Below is a small trained network, with its code and all its weights. Each question gives an input and a class and asks what happens when units are switched off, that is, made to give their printed mean instead of their output.

import numpy as np


def w(rows, s, z=0):
    codes = np.array(rows[::2]) - 128.0
    scale = np.full(codes.shape[1], s)
    scale[-1] = z or s
    return codes * scale


def norm(h):
    return h / np.sqrt((h * h).mean(-1, keepdims=True) + 1e-5)


def f(y):
    return np.maximum(y, 0)


def log_softmax(a):
    a = a - a.max(-1, keepdims=True)
    return a - np.log(np.exp(a).sum(-1, keepdims=True))


def net(x, mask):
    res = np.array(x, float).reshape(1, 8) / 4 @ E
    u = 0
    for l in range(2):
        y = f(norm(res) @ A[l][:, :-1].T + A[l][:, -1])
        res = res + np.where(mask[u : u + 16], y, B[l][:, -1]) @ B[l][:, :-1]
        u += 16
    return log_softmax(norm(res)[-1] @ U[:, :-1].T + U[:, -1])


A, B = {}, {}
E = w([
[5,139,90,93,89,120,183],'x0',
[129,125,127,129,130,130,127],'x1',
[149,67,141,77,66,49,109],'x2',
[135,69,206,57,129,233,151],'x3',
[127,130,127,126,131,129,131],'x4',
[150,133,106,165,60,154,156],'x5',
[109,67,34,111,143,202,3],'x6',
[94,69,154,206,170,108,153],'x7',
],0.0063)
A[0] = w([
[103,206,122,168,159,112,81,147],'0.n1',
[194,83,151,116,147,157,144,102],'0.n2',
[86,129,147,77,244,99,112,122],'0.n3',
[107,123,109,172,155,166,100,127],'0.n4',
[138,114,123,127,97,152,84,162],'0.n5',
[49,167,108,84,99,132,132,26],'0.n6',
[110,104,68,156,89,62,144,130],'0.n7',
[107,137,132,161,72,122,117,124],'0.n8',
[110,77,143,156,171,100,128,109],'0.n9',
[174,212,142,82,89,131,82,79],'0.n10',
[117,188,156,134,157,132,164,80],'0.n11',
[141,65,111,215,95,164,174,131],'0.n12',
[107,188,109,135,194,173,148,99],'0.n13',
[86,119,153,105,120,160,147,78],'0.n14',
[143,162,95,77,125,158,143,94],'0.n15',
[128,196,183,133,157,122,155,3],'0.n16',
],0.011,0.0042)
B[0] = w([
[118,161,131,122,157,183,134,251],'0.n1',
[50,225,163,133,172,132,124,204],'0.n2',
[171,168,14,84,66,159,146,240],'0.n3',
[96,110,145,175,105,91,165,202],'0.n4',
[134,145,136,127,123,80,189,205],'0.n5',
[39,94,150,117,156,114,206,213],'0.n6',
[93,161,181,66,154,144,130,252],'0.n7',
[131,157,112,84,186,115,138,179],'0.n8',
[135,125,98,70,186,132,183,203],'0.n9',
[88,68,90,138,255,110,174,213],'0.n10',
[122,100,123,216,81,111,127,213],'0.n11',
[164,129,29,45,151,128,128,215],'0.n12',
[154,154,97,159,53,206,142,222],'0.n13',
[74,193,187,115,194,151,122,187],'0.n14',
[152,55,67,153,175,117,127,186],'0.n15',
[124,39,126,181,35,46,143,198],'0.n16',
],0.0078,0.0044)
A[1] = w([
[92,90,133,201,143,164,153,50],'1.n1',
[148,129,77,91,168,159,183,159],'1.n2',
[135,208,96,175,166,82,74,116],'1.n3',
[214,177,178,185,171,116,83,117],'1.n4',
[66,108,54,180,134,183,1,163],'1.n5',
[214,110,150,170,187,152,59,146],'1.n6',
[135,89,144,82,92,57,115,80],'1.n7',
[51,111,93,104,124,154,59,153],'1.n8',
[148,132,150,109,83,77,198,64],'1.n9',
[122,188,128,93,148,76,90,103],'1.n10',
[82,52,146,106,132,39,116,130],'1.n11',
[52,82,163,35,99,220,185,3],'1.n12',
[85,142,108,189,188,81,218,246],'1.n13',
[151,87,212,129,132,212,118,67],'1.n14',
[115,101,189,43,125,83,88,37],'1.n15',
[97,190,106,148,144,100,108,21],'1.n16',
],0.0095,0.0034)
B[1] = w([
[161,168,70,140,141,168,125,148],'1.n1',
[198,70,84,89,88,111,51,208],'1.n2',
[95,199,180,124,136,212,73,163],'1.n3',
[2,102,128,75,140,135,189,150],'1.n4',
[167,115,206,140,90,61,183,165],'1.n5',
[15,82,132,86,90,92,218,149],'1.n6',
[84,132,78,175,108,159,145,148],'1.n7',
[146,95,226,195,102,59,149,166],'1.n8',
[160,86,123,168,68,112,61,166],'1.n9',
[129,159,130,154,140,198,93,157],'1.n10',
[160,135,107,202,132,224,167,167],'1.n11',
[130,192,138,137,157,108,99,198],'1.n12',
[159,58,156,58,152,127,78,250],'1.n13',
[116,232,117,169,161,138,97,139],'1.n14',
[175,149,60,224,109,218,144,152],'1.n15',
[154,183,192,160,180,164,64,142],'1.n16',
],0.0085,0.012)
U = w([
[184,70,83,96,193,84,115,159],'0',
[139,98,243,233,29,5,149,125],'1',
[146,134,132,119,143,134,97,247],'2',
[6,131,139,80,171,115,192,79],'3',
[166,178,67,224,99,212,136,19],'4',
[118,254,208,132,185,133,38,33],'5',
[164,113,137,107,121,129,82,152],'6',
[190,135,62,67,73,81,49,2],'7',
],0.0097,0.0053)

Each question gives the input, the list of numbers given to net, and the class t.
The units are the neurons (one row each of A and B). Each row of codes is followed by its name. A weight is (code - 128) times the scale printed after its matrix; where a second scale follows, it is the last column's (A, B and U).
mask holds one flag per neuron, layer by layer. A switched-off neuron (its flag False) gives its mean, the last column of its row in B, instead of its output. The means were averaged over made-up inputs and are rounded, as every weight is.
A unit's drop is (log p(t) with every unit on - log p(t) with that unit switched off) / (log p(t) with every unit on - log p(t) with every unit switched off).
The circuit of an input: a set's keep is (log p(t) with only the set's units on - log p(t) with every unit switched off) / (log p(t) with every unit on - log p(t) with every unit switched off). Starting from the 12 units with the biggest drops (on a tie, the unit counted first), units are removed one at a time, each time the one whose removal leaves the highest keep (on an exact tie, the one counted first), for as long as the keep stays at least 0.8.
units of the circuit, in order: the units of the circuit, biggest drop first
most important unit: the unit with the biggest drop
top k neurons: the k neurons with the biggest drops, biggest first
top k neurons in layer l: the k neurons of layer l with the biggest drops, biggest first
input [3,-1,-4,-8,5,1,0,-7], class 5: most important unit	1.n16
input [-5,7,1,-6,0,3,-7,8], class 0: units of the circuit, in order	(0.n12, 1.n13)
input [4,6,3,7,0,-1,6,-3], class 5: units of the circuit, in order	(1.n12, 0.n14, 1.n13)
input [1,6,6,5,-2,1,7,0], class 1: units of the circuit, in order	(1.n8, 1.n5)
input [7,6,-1,0,4,-3,0,-8], class 0: units of the circuit, in order	(0.n15, 0.n10)
input [-3,-5,8,-4,2,8,2,-7], class 4: top 2 neurons	(1.n11, 0.n3)
input [-8,5,-4,-6,4,5,5,-5], class 3: units of the circuit, in order	(1.n6, 1.n4, 0.n3)
input [4,6,0,-4,5,6,6,-4], class 1: units of the circuit, in order	(1.n8, 1.n5)
input [2,-1,7,-2,1,-7,7,5], class 1: top 2 neurons	(1.n8, 1.n5)
input [1,4,-6,-7,-2,6,4,-7], class 0: top 2 neurons	(0.n10, 0.n15)
input [-5,-6,3,5,5,-8,2,3], class 7: units of the circuit, in order	(0.n3, 1.n2)
input [5,7,-3,3,-4,-7,4,-7], class 0: top 4 neurons in layer 0	(0.n15, 0.n6, 0.n10, 0.n7)
input [-2,2,8,-6,-5,-6,2,6], class 4: top 2 neurons in layer 1	(1.n11, 1.n15)
input [-7,2,4,-8,1,6,-6,4], class 5: top 2 neurons	(1.n3, 0.n7)
input [4,5,1,-1,-8,2,-5,4], class 2: units of the circuit, in order	(1.n13)
input [5,-6,3,8,-3,-5,7,-4], class 5: units of the circuit, in order	(1.n12, 1.n13)
input [1,4,-5,-3,7,8,-2,-5], class 7: units of the circuit, in order	(1.n2, 1.n11)
input [6,6,-5,-2,8,2,-8,8], class 0: top 2 neurons in layer 1	(1.n13, 1.n8)
input [5,1,2,0,0,-6,-8,-6], class 1: units of the circuit, in order	(0.n16, 1.n9)
input [1,8,7,7,-7,-4,8,2], class 1: top 2 neurons	(1.n8, 1.n5)
input [-2,-2,-6,1,-5,4,5,8], class 0: units of the circuit, in order	(0.n12, 1.n5)
input [-5,6,-3,5,3,-5,6,5], class 1: top 4 neurons	(1.n5, 1.n8, 0.n10, 0.n6)
input [6,8,2,-8,-2,-7,-5,-7], class 5: top 4 neurons in layer 1	(1.n16, 1.n10, 1.n6, 1.n4)
